Rows near named flat spaces through zero (a row that begins with a name and a colon came from that space):
j114j505: [-108  101  181   43   46   43 -109  136  -40  -22 -161   45   68  -79
   16  184  -11  -98  -35  -23  -55  112   47  -79  -62]
j234j902: [ -95  153  109  -82  122  -29 -169  160  158  -57  -59  -46   24   47
   13  198 -229 -121  -15  214  132  -23   42  -38 -200]
j582j904: [  68 -133 -255  -94  -15   98  176  353  245  -12   59 -196   66   -3
  -26   37 -226  -79   50  235  256  -61  -34   -2 -258]
j114j505: [  69  101  145  -70    0   38  -82    6  -12  -28 -163   79  -27   16
   19  141   27   10 -131  -44  -67  -24   -5  -40  -61]
j955j258: [ 365 -156 -614 -186 -163   40  551  256  217   45  287 -112   85  -62
  -29  -17  -87  150   61  259  106   30 -267  -56 -318]
j234j902: [  10  137   37  266  -48 -102 -202 -237 -192  135 -193   59    5   69
  306  -86  112 -131  -80 -273  -36   12  -29   42   94]
j955j258: [ 178   -2 -114  154   -6 -280  321  -31 -135   82 -133 -245  -75   75
  193  -76   76   -7  -14  -55   43   -6 -110  -73 -144]
j526j604: [ -65   45  313   39   -1 -127  -15  -66 -290   71 -170  -70 -141 -134
   24  -59  196    9  163 -211 -189   17  101  -34  222]
j955j258: [ 145  100  -89  103   44 -266  149  -47 -152   68 -148 -158    2  -71
  127   35  126   -4    2  -96 -162   -1    0  -90 -160]
j526j604: [  63 -101  -78  -66  -65   -9  205  163 -114   49  -61  -97 -127 -110
  -47  -49   80   74  243  -67  -29   37   19  -11   75]
j234j902: [  53   95 -415  113  -54   24  157 -105   23   72  221   67   59  102
   13  -11   23  -14  -15   87  140  101  -72   16  -75]
j955j258: [ 190   71 -364 -198  -51   62  242  155  143   -9  195    6  165  -76
    8  129 -106  -25 -134  138  -68   18  -92 -141 -349]
j114j505: [  57 -288  -31 -362   64 -270  219 -260 -363  -68  104  -23  -13 -344
  -99 -371  123  447  326 -302 -660  -11  -52   -6  200]
j526j604: [  76   -6  172  -26  -95   26  -91  -90 -185   -3 -119  149 -153  -35
   41  -72  135  121    1 -199 -148 -130   34   78  200]
j114j505: [-224  352  258  446   83 -149 -443 -339 -205    8  -33  188   67  109
  247   25   68 -245 -295 -130  -48 -137  198   60   68]
j955j258: [ 109  -43 -103   80  -59  -17  201   74   15   14   10  -71  -98   93
   -1  -22    3   64   12  126  209  -72  -63   57  -51]
j234j902: [  -7  -74  -47  167  -29  -70   29   88   21  120  -87 -158   86  -50
  157  -66  -25  -97  125   -7  108  120 -117    4  -22]
j114j505: [-100   55  323  -92   65    1  -64 -101 -216 -134 -144  176 -233   37
 -182   87  173  131   -9 -185 -217   16  178  -43  236]
j114j505: [  -5  246 -148  190  -30   40    9  -11  236   13  320   95  187  132
   64  172 -103 -192 -297  325  227   28  -76  -61 -237]
j526j604: [ -98   95  227   30   12   73 -250 -124   17    9 -116  120  -39  132
   46   52   -1  -77  -84  -70   65   68  -12   13  128]
j582j904: [-195 -175  311 -253  212    9 -102  101   31 -193 -234  -19  -14  -36
 -216  101 -102  124   98  -51 -164  167   40  -78   40]
j114j505: [  21  196 -259  274  -51  178 -331  -42   19   55  -97  249  204    7
  159  145   21 -153 -215  -89   39  -41   69  115 -136]
j955j258: [-127  115  340 -169   49  -12 -481 -533 -211  -34  107  256   38  -62
   52 -244   -1  126 -109 -195 -326 -287   83  173  255]
j234j902: [ -57 -180   -3 -329   72  190 -325   44  293  -75  -16   44  273 -104
   -8  -10 -233  -73  -83  -98 -197   49  -43  -43  -82]
j526j604: [ -67  120   86  -46  -23  288 -566  -80   90   61 -252  208  222   23
  229   68 -159 -214 -215 -197   15  -18  -29   85  -54]
j234j902: [ 154  -90 -265   18 -124   70  166  225  172   94   88 -122   91  -54
   84  -24  -90  -54   53  150  185  -14 -135   19 -158]
j234j902: [  -9  -50  -93  -35   54 -146  122 -105  -86  -12   44  -53  -87   33
  -41  -97   35  100  136  -44  -62   53   -4  -10   68]
j526j604: [-275  266  464  -44  158  -47 -206  -51 -173  -33 -172   77  -96  -51
 -145  250  116  -76   82  -73 -173  220  184 -149  153]
j582j904: [-207  -31   53  -77  208   26 -163  180   30 -161 -204   -4  -47   -2
 -199  188  -67  -40   96  -56  -74   83  256  -49  -21]
j234j902: [-214 -133  298 -495  139  -33  -15 -296 -218 -172  116  234  -44 -201
 -332  -69  197  256  158 -403 -755  360   77 -248  413]
j582j904: [-117  117  -95  302  -58  -33 -454 -556   13  111  287  231  156  167
  288 -300   11 -181 -208 -179   -3  -95  -16  163  246]
j582j904: [-212   50  417   69  209  -88 -110   86 -118  -96 -402 -130 -171   88
 -119  183   34  -56   46  -53   54   61  198  -53   41]
j526j604: [-138  113  229  105   74 -106 -378 -219    8   64 -115   -7  -10  101
  160  -55  -36 -149   -2 -100   30   -2   28   46  136]
j955j258: [  97   82  -57  -33    6   66  210  190 -105 -136  -65   89 -121  -32
 -199  234  123   99 -117   31  -89 -108  192  -58 -138]
j114j505: [ -42   74   38  -96   70 -165  -86 -170 -200  -77  -10  141 -146  -31
  -26  -18  124   74   68 -259 -368   16  161  -72  172]
j955j258: [ 119 -209   95 -255  -45   40  150   25  -65  -93   -8   22 -153  -45
 -141 -131  -14  328  107   37  -49 -170  -75  113   90]
j582j904: [ -26   10  -68   56  -88   75 -231 -310  -83  130  129  130  158  -80
  138 -231   50  -11   -5 -166 -103  -36  -63  131  167]
j526j604: [ 219  -33 -210   84  -75   31   39   93   13  -49 -140   72  -27   89
  135   25  -42   60 -176  -20   82 -204  -40   97 -184]
j582j904: [ 108 -173 -102 -358    9   74 -153  167  216  -60  -21  -13  119 -154
   23  -30 -226   61   63   -8 -165 -102  -60   16 -133]
j526j604: [  90  -42  -86 -164  -41   54  117  134   64   43  -14  -68  -59  -62
  -92   47   15   55  159   47   19   63  -35  -30   -9]
j955j258: [ 207 -178  -62 -274  -26 -120  315  250  102  -35  -29 -153   27 -181
   -5   58   18   52   56  -84 -317  164 -125 -266 -135]
j526j604: [  39 -148   -4  -77   48   39   75  311   94 -132 -120  -40  -43  -92
 -171  142  -30  103   70   80  -34  -36   86   -8  -94]
j582j904: [-217    6  303  -18   86  125 -437  -72   40  -55  -86   94   50  -21
  -51    0  -71  -72  -32  -56  -25  -95  154  104  144]
j234j902: [  82   68 -129  -54   22 -231  332  -59   73    3  305 -139    5   49
    5  -14  -12  -24  -54  165  -41   63  -89 -186 -135]
j955j258: [-294  262  330  174  123  -47 -242  -83  -43  -61   16  101  -52  140
  -13  158  -23 -199 -113   65   83   57  172  -58   85]
j955j258: [ -62   20 -164  -36   23  237 -298  227  222  -65 -123  197  265  -61
   69  244 -152 -206 -163 -105 -103  178   28  -91 -189]
j526j604: [-157 -114  244 -191  105 -107 -124 -182 -167  -97    5   49 -247  -36
 -216 -156   96  215  283 -160 -236  -30  170   62  385]
j955j258: [ -55 -127  264 -120  -10   57   32   24  -92   -4  -87  -16 -115 -102
 -175  -44   97  174  209  -25  -48   61  -11   41  224]
j114j505: [ -48  150  -80  250   21   39   24   90   50   14  -60   25   30   84
  -33  238  114 -185 -125   14   97  171  100 -106  -79]
j955j258: [ -59   -4  440   80   45  -52    1  -17 -272  -38 -378  -60 -206   43
   -9   22  151   40  -30 -188  -30  -54  100   -3  138]
j582j904: [ -66  -73  -54 -128  -31   70  116   72  304   96  382 -179  195  -89
  -92  -56 -116 -132   87  267  119  157 -128 -103  -27]
j234j902: [ -76   14  134    3   -2   62 -246 -156   35  -49  122   89 -136   90
  -94  -95   42  -28  -56  -36   17 -249  219  120  229]
j234j902: [-225   68  386  -51  129  -66 -156  -63 -139 -146  -16   89 -208    9
 -204   60   86   37   54  -65 -165  -50  274  -30  247]
j234j902: [-127   83  209   -1   64 -124  -11 -170  -40   27   89  -22    0   11
  -25  -11   52  -25   39   11  -75  165  -40  -97  119]
j114j505: [  70   35 -203  149  -17  -88  305  144  -24   22   99 -118  -33   -2
  -43   50   21   38   68  220  175  -21  -10    7 -153]
j114j505: [ 212   74 -397  214 -109   35  420  226  181  -31  252   27  107   75
  -18  204    7  -22 -255  329  214   19 -111  -84 -353]
j582j904: [ -37  -52  150 -251  -22 -174  162 -214  -62   43  303  -37  -44  -84
  -21 -212   34  105  178  -31 -242  162 -156 -136  231]
j234j902: [  54  -25  -34 -175  -13   60 -128   19  167   10  -12   19  125    9
  125   -5 -185  -47  -68   14   -2   17 -150  -20 -118]
j234j902: [ -86  127   99  133  -61  162 -237  -51   38   86   18  136  136  -50
   39   77   56 -135  -81  -14   30   79    5   25   71]
j582j904: [-152  147  -46  253   74   90 -109  119  169  -52   15   63  170  120
   12  245  -88 -250 -241  146  190  123   68  -72 -195]
j114j505: [-120   55    9   91  108 -203 -100 -333 -227   -2   73    0  -66   35
   13 -202   44   89   94  -77  -81 -130  110  124  141]
j234j902: [-202  119  139   81  129   19 -326  151  159   53 -208 -120  113   39
  105  154 -228 -248   72  135  253   97   15   16 -133]
j526j604: [ -23  119  194   10   85 -124 -144  -73 -137  -52 -111  -25 -132   15
    7    3   -5   36  -19    8  -27 -274  171   89   -7]
j582j904: [  29  -91  -58 -205  107 -169  -50  -77 -128  -68 -125  -26  -27  -77
   53 -117  -81  155  132 -167 -260  -67    5   21  -29]
j114j505: [-119  100   99  127    9   86 -156   95   30    5  -21   85  212  -94
   85  131  -68 -147 -119   43   -8   90  -14  -39 -108]
j114j505: [ 109   56   57 -186  -17 -140  183 -212 -303  -35   49   67 -195  -83
  -89  -79  248  178   17 -247 -401  -80  118  -94  157]
j114j505: [-103  -37  -49 -166   77   83 -129  -11  134  -44   41   78  219  -65
  -23   63 -103  -68  -48  -75 -185  229  -57 -125  -60]
j582j904: [-298  298  401   79  108  246 -681   54  222   42 -206  110  293  -27
   97  320 -165 -424 -235   31   84  104  116  -46  -99]
j114j505: [-214   28  269   38   88   14 -504 -104   13  -28 -186   91  -63  111
  109  -54 -140  -99   49 -110   74  -77   96  140  188]
j526j604: [ -16   88  151  109   -5 -141  -65 -300 -119   46   50   31 -119  113
   59 -127  108   43  -17  -47    7  -65  -13   61  186]
j526j604: [ -70 -295  161 -575  176  -23  108  113 -100 -192 -233  -80 -257 -121
 -371   -2   53  259  345 -296 -430  161  168 -157  217]
j582j904: [-142   56  256  -51  102 -113 -187 -184  -83   12    8  -22   70 -116
   -8  -50   28  -10   51  -73 -215   32   47  -31  102]
j582j904: [ -35  229  141  390  -59  147 -248  -15   79   70  -80   67   77  144
  121  149   22 -237 -312  139  340 -159   67  116  -87]
j955j258: [ 107   25  -44  243  -96 -108  131   12   54  138   40 -184  -41  100
  169  -83   17 -106  -12  134  286  -76 -105   44  -39]
j234j902: [  26  231 -108   41  -54  182  -71 -116   33  -51  207  267    3  107
 -106  142   55  -10 -263  116   65 -136  112   51  -45]
j582j904: [ 168 -258 -360 -195 -192   -1  297 -128   48  124  422  -43   56 -114
   30 -377   22  145  201  -44 -109   56 -236   12  163]
j526j604: [ -92  -68  140 -161   99   -7   43  237   51  -93   -3 -157  -22 -119
 -156   63 -102  -20   94  114  -33  -85  153  -54  -76]
j955j258: [  67   72   73  170   34 -209  298   54 -196  -37 -127 -115 -226   91
  -31   75  136   82    5   58   79  -57   61  -36  -49]
j526j604: [-138  164  286  203   36  160 -254  245  245   53 -207 -127  196   93
  161  252 -207 -402 -269  205  378   12   -9  -49 -260]
j955j258: [-187  311  165   29  155   89 -187   64  -63  -65 -183  113    7    7
 -161  375   41 -114  -81   46  -12  112  225  -84 -110]
[ 196   98 -115    7 -106   80   42  127  -56    5 -126  110   19  -63
  105  141   69  -30 -175 -107 -113  -83   18  -47 -162] | j114j505
[ -50  -28   54   84    1  143 -218   66   43   76 -227  -55  108  -16
   84    4  -88  -83   20    0  191  -30  -30  130  -51] | j114j505
[-264  158  433 -157  190  -45 -343 -148  -88  -54 -153   27   48  -29
    1   77  -87 -108  -36 -110 -189   66  106  -89   50] | j955j258
[  -8  -73   21   62   -1  -37  112   91   92  -21  151 -108  -17  -30
 -104  -22    5   14   40  177   89  -74   41   18    5] | j234j902
[-246 -121  356 -432  192  161 -449  -97   68 -211 -148  113 -108   65
 -216  -25 -153   25    2 -211 -202  -95  242   21  222] | j234j902
[  56  -64 -188  -33   34   49  -84  197  199 -152   -1   49   20   98
   38   72 -210  -54 -165   73   71 -192   82   32 -209] | j955j258
[  97   73  -48 -198   22 -280  232 -467 -253  -10  321   77 -118  -36
  -95 -211  184  316   77  -60 -362  -33  -61  -35  161] | j955j258
[-193 -128  213 -153   13  123 -273 -178   26   14   91   81  142 -104
  -21 -177  -41  -27   50 -162 -180   99  -27   13  249] | j114j505
[   2  -61  125   51  -83   15  -19 -166 -117   59   11   13  -81   39
   60 -195   80   40    9 -109   29  -84  -34   90  206] | j526j604
[ 126 -258   44 -210  -44  -86  312  161  -15  -39   43 -198 -246  -58
 -157 -161    7  243  273  100   35 -144  -25   50  110] | j234j902
[-142  184  295  -47  -33  233 -327   50   32   56  -96  135  113  -62
   55  151  -72 -179  -87    3   46   54   11   -9   20] | j582j904
[ -13   15 -262  125  -28  106   12   25  324   78  289  -87  259   85
   49   -7 -180 -184 -136  306  326   22 -128   29 -210] | j582j904
[-110   96  332  -12  -41    0 -252 -167 -147   31  -44  119 -159   31
   71  -84   77  -59   25 -189  -87  -59   95   27  305] | j582j904

Rows near named flat spaces through zero (a row that begins with a name and a colon came from that space):
j49j385: [ -42   56  -44   45 -147  155   62    3 -286  -56  -97 -201   25  -46
   18  -39  164  -53    4  135   17   29  -17  181 -113]
j564j367: [-149   64  -35 -180  314  116 -143  168 -251  -24  -42 -154  -92  170
  190  -78   75   10    4  -45 -114    4 -158  234  135]
j426j728: [  90 -129  -29  -82 -330   49  -78  -65  121  -50   46  138  146   55
  106   54  -74  -82  -40  263  121   11  136  -33 -141]
j49j385: [-110   16 -320 -134  191    8  201  133    3  139  -91   88   23 -187
  -89 -125   14 -134   18  -63  -36  107   59  -86  120]
j729j37: [  63 -104  -19  -99 -206   78   26  -67  -82 -132 -129   45  137   55
  232  169  -18   43  -54  274   24  -33   42   19   26]
j729j37: [  70 -115  195   60 -234   48 -196  -65   33  -76   42   41   72   84
  112  256  -58  145 -110  109  -66   55   21   51   10]
j426j728: [ -63  -82    2  116   78  -51  105    0  -75   30 -156  -51   -5  -97
  -98  119  -49   -4   48  -98   40  -95  -47   82   48]
j426j728: [  -1   71 -191 -134  292 -129  127  172   83  156    5  119  -23   38
  -42 -117  -50  -72   26 -222  -37  109  113 -146   91]
j564j367: [-141  115 -369 -213  534 -294  328   61   92  157   45   60   31 -262
  -41 -378 -175 -296  160 -158  126 -118   17  -30  129]
j426j728: [ -32  111 -178 -160  271 -336  256   -7   31    0    1   20   64 -248
   81 -290 -128 -337  194   23  283 -228   90   28 -243]
j49j385: [ -42    4   51  -22   46   90   77    9 -378 -135 -257 -217  -20   26
  182  124  112   28   38  111  -10 -141 -115  215  -38]
j729j37: [ 133   50  221  -88 -146  103 -357  128   66  -96   30  175  160  329
  284  163   65  248 -155   70 -185  236  111  -46  -22]
j426j728: [ -50    2 -243   -9  117   42   17  -88  233  113  189   64  -39 -130
 -217 -182  -87  -29  -31 -100   -2   90  -98  -96  279]
j564j367: [  28  100  140 -230  150  190 -262   34 -176 -244 -142  -41  -10  217
  394   55  154  197  -36  175 -124  -73 -212   95   13]
j564j367: [ -33  -17  -96   64 -156   95  144 -159   92  -95 -103   75   29 -308
  -87   -1   90   37  -11  174   13  -43  -74 -182   80]
j49j385: [  -5 -281  448   82 -227  258 -552  127 -152  -58   -5  -61 -191  644
  110  536   35  538 -238  -17 -285  141 -129  221  268]
j426j728: [  10   26   80  -31  -82   47 -184  117  -30   -1   31   17   14  137
   45   -3   69   32  -36   22  -15  108   69   74 -149]
j426j728: [   6    6 -305 -222  294 -111  110   14  227   -3  -41  224   -4  -86
   53  -89 -112  -31   11  -54   79    2  -14 -227  240]
j426j728: [  51  155  -75 -152  295 -128 -260 -116  401    2  363  151   62  -48
   15 -328 -183  -27    8  -73   91    4 -128  -19   66]
j49j385: [  28   75  170   -3    0  -72 -139  -25  -59  -89   67  -80   11   52
  110  -45    7   12   30   61   68  -82  -28  160 -199]
j49j385: [ -63   21 -174  -93  275 -133  113  167  -23  178  -14   45   71  -13
  -37  -71 -108  -91   23 -184  -27   94  100   67   95]
j426j728: [  55 -152 -131  -82    1   34 -127  -86  203  -88  -92  193  183  -39
  119  144 -188  -31  -26   88  146  -46  -48    4  105]
j729j37: [  42  -89 -252 -156    5   34  118   13   44   -6 -155  108   46  -31
   41  -11  -47 -181   55   90  169  -68   50  -86  -64]
j49j385: [  71   45 -217 -244  127 -100  -12    6  176   25   49  181   98  -44
   28 -174  -89  -47   14   90  148   21   48  -30  -78]
j729j37: [ -57  145   93  179   -8  136  212 -146  -96   53  108 -263 -230 -165
 -236 -245  197 -135  116  -71 -133 -165 -168 -137  -76]
j564j367: [  53  141 -218 -159  240 -180  -45  200  103   99   42  126  120   27
   16 -224  -76 -201   59 -163  189  140  183   50 -215]
j426j728: [-245  -24 -405  -44  361 -247  391  174  108  384  103   62 -152 -293
 -429 -285 -120 -214   78 -309    9   93  119 -102  234]
j729j37: [ 185   11 -118 -133  285 -212   18  -58  264   78  104  135   30  176
   -3 -105 -259  -85   80 -187  185 -115   11  -94   13]
j564j367: [  71  -45  138    1 -119  140  -36 -180 -145 -193  -85 -127  -25    7
  195  182   41   78  -24  196  -43 -152 -163   49    4]
j564j367: [  67   16  303   -1  236 -196 -291   52  106   15  259  -39  -95  529
  151  -20 -199   83   31 -263    7 -109  -33  103   79]
j729j37: [  20  117  -86   -9  205 -315  168 -115  209   25  166   48   29 -198
  -56 -266 -163 -180  124  -85  203 -151   34  -76  -65]
j426j728: [ -18   10 -140 -124   61  -62  -33  146   72   98   82   80  -55   95
  -54 -140  -14  -84    7  -57   79  102  117  -25  -64]
j564j367: [  57  -26 -140  -32 -226  140 -100  -86  187  -58  -33  200  153 -219
  -71   38   50  110 -110  209   30  166    3  -88  -14]
j564j367: [-174  -40 -174  -25  128 -124  254  190 -230  174 -121  -76   -3 -156
 -109  -18  -10 -123   39  -74   -1   59  133  162    6]
j426j728: [ 164   17   93 -186  258 -136 -266  -53  236   -1  305   50  -42  420
  204 -111 -264  -54   36 -138   85 -125  -60    8   36]
j729j37: [  89   19   50   72   27  -51  138   36 -172   63 -130 -121  -95   57
 -125   74   56   15   57 -115   35  -54   29   41 -192]
j49j385: [ 106  -53   25   80  -90   56   51 -103    5   71  112  -95  -28  157
  -56   34  -83  -67    2  -72  -21  -30    0  -28   49]
j729j37: [ 134  -31  101   -8 -190   51  -85   55 -169 -136 -219    0  116  207
  190  224   66  112  -38  127   75   25   89  107 -184]
j49j385: [ 244   47 -111 -111  191 -468   61 -100  389   32  144  270  288  -12
   96 -111 -400 -172   92  -96  352  -98  212  -58 -163]
j729j37: [ 194  -89 -140 -367  167  -91 -119  176   76  117   -5  202   96  507
  174   28 -199   37  -23  -18   96   56  158   47  -31]
j49j385: [ -58 -118   62   53  -43   74 -111  153   20  146   29   74  -42  210
 -106  177   -7  219 -131 -139 -225  220   58  -22  264]
j426j728: [-119  104 -186  126   45  -71  323  104 -142  244   13 -140  -35 -231
 -353 -246   89 -195   86 -162   15   92  125   52 -114]
j49j385: [  32  140   30 -140  382 -341  -70   64  169   73  210   87   53   88
   86 -214 -201  -44   69 -183   80  -47   55   61  -38]
j729j37: [ -54   96   22  -51  176 -171  -86  148   74   84  107   59  -48   33
  -70 -160   -4   18   25 -131   30   65   67   38  -93]
j564j367: [  78 -109   31 -162   45   81 -268  -58  188   -9  174  103  -34  286
  117   55 -149  111  -80   29  -50   -2 -104  -21  195]
j729j37: [  85  -76  141  -17 -221   88 -159 -149    0 -196   -4    3   68  149
  211  143  -19  140  -61  244   42  -85  -71   54   27]
j729j37: [-219   53 -607  -65  359 -203  646  117 -217  218 -230 -107   20 -582
 -245 -267  -41 -470  181 -139  210  -28  114   74   -2]
j426j728: [-132   81 -125 -133   81   16   -1   61   12    1   65   37   36 -142
   58 -206   52  -86    4   97  -29   53    2   11   33]
j729j37: [  -2  183   13 -154  355 -309   63   12  111   89  232   18   53  -18
   80 -337 -154 -165  126 -101   54 -132   44   34 -106]
j49j385: [  95   -1  201  -62  -29  -82 -189   -9  269  124  388  113  -37  384
   11 -117 -137   89  -46  -74 -126   36   78 -134   82]
j426j728: [ -55  -76   91  -10   -1   74 -273 -105  316   97  416   73  -58  177
  -70 -125 -159   67  -77  -43 -143   32 -121  -52  310]
j729j37: [ -69  -69 -149  140 -166  217  184  161 -308  -92 -547  -11   -3 -212
  -69  360  289  149  -79   21  -64  192   41  -50   47]
j729j37: [ -74   27  -15 -182   81  -16 -151   87  147   35  154  122  -33   42
   49 -189   -5  -49    6   58  -19   16   14  -44  -42]
j564j367: [  68  -29  131  254 -612  236  180 -224 -213 -324 -384  -61  152 -387
   87  302  294   71  -37  432   29  -66    9 -104 -253]
j49j385: [ -38   18  159  214 -314  141  115  -72 -239 -123 -113 -183   -4  -87
   33  107  196   16   -9  139  -80  -26    4    7  -66]
j564j367: [ 109   11 -285 -430  592 -338 -281   -6  585  186  454  327   53  211
   26 -365 -495 -120   40 -211  240  -30  -38   10  158]
j49j385: [-148  -46   35  202 -199  266  256  -31 -339  -44 -245 -220 -131 -240
  -86  191  267   48  -34   76 -247    8  -96  -60  139]
j564j367: [  44   58 -163 -103  146  -77    8    3   25 -120 -143   66  135 -101
  160  -45  -55 -138   66   30  219  -64    2   47 -106]
j564j367: [-105   64 -212   27  152 -121  448  131 -406   99 -140 -269  -18 -153
   50  -48   14 -346  105 -134   23   -1  161  125  -27]
j49j385: [ -86    8 -181  -26 -135   24  206  -55   -6  -31 -104   52  106 -403
  -40  -99   74 -168   38  222   76  -23   55  -60 -120]
j426j728: [ -14   41 -146 -114  384 -184 -143  -23  501  299  557  160  -87  118
 -234 -375 -316  -92    2 -341  -36   84  -39 -128  308]
j49j385: [  -4  -68 -166  -42   63   14   47  121   76  188   12  109    7   14
 -135   51  -63   -6  -61 -150  -96  194  102  -81  141]
j564j367: [ 238 -139  308   35 -497  103 -380   68   87 -162  -94  236  237  425
  273  421   10  293 -182  194  -26  196  224  -34 -152]
j564j367: [   4   34   13 -154  272 -340   14  -91  404  214  571   91  -87  193
  -47 -428 -344 -219  109 -158   63 -176   53 -134  111]
[  65  -41 -184  -58  174 -143  -38  -28  326  133  221  138   -3   77
 -112 -144 -251 -157   33 -203  158   13   39  -95  103] | j564j367
[-100   56 -369 -102  153 -187  303  170    0  154 -116  102  103 -345
 -133 -207  -22 -311   99  -53  178   78  220  -17 -175] | j426j728
[ -31  -55  -14  -39  -31  -30 -112   61   92   -9    2  109    3   -8
    0   34  -22   26  -30   27   51   53   43   -1  -24] | j729j37
[ 183   60   24 -325  140 -206 -345 -135  490 -299   12  454  288   30
  384  -80 -192  148    7  276  284 -167  -55 -114 -106] | j426j728
[-143  -27 -284  -64  108  -48  274  165  -60  212  -52   47    8 -184
 -153  -72   -5 -121   -6  -87  -80  161  148  -51  143] | j729j37
[-132   36 -217 -186   46  193  -44  135  -14  -32 -116   85  -61  -48
   -1 -165  195   -7   -9  126  -10   78  -57  -71   34] | j49j385
[ -44   11  -21   13  101  168 -139   61   62   78   -1   30  -98   32
 -178  -20   92  140  -46 -125 -136  104 -135  -38  118] | j564j367
[  78  123   11   58  -18    2   43  -65 -238 -225 -222 -148   63 -166
  166  100  117    0   24   90  128  -43  -52  139 -198] | j564j367
[ -73 -100   26  196 -313  188   31   99 -114  -10 -222   20  -13  -30
 -138  234  200  168  -99   31 -108  185   76  -72   73] | j564j367
[  31    7  123  162 -196   44   13  -58 -227  -40   32 -226   11   22
   38  105   34  -32  -25   27  -16   30   29  179  -88] | j49j385
[  57 -260   77   65  -41  -34 -252 -146  481  200  362  175 -144  221
 -324   41 -305  107  -53 -165   26  -42  -92 -109  225] | j564j367
[ -93  156  144  227  -76   13  182   24 -268  -37  -93 -213  -14 -183
  -37  -25  214  -16   39  -38 -119   12   23   38  -95] | j49j385
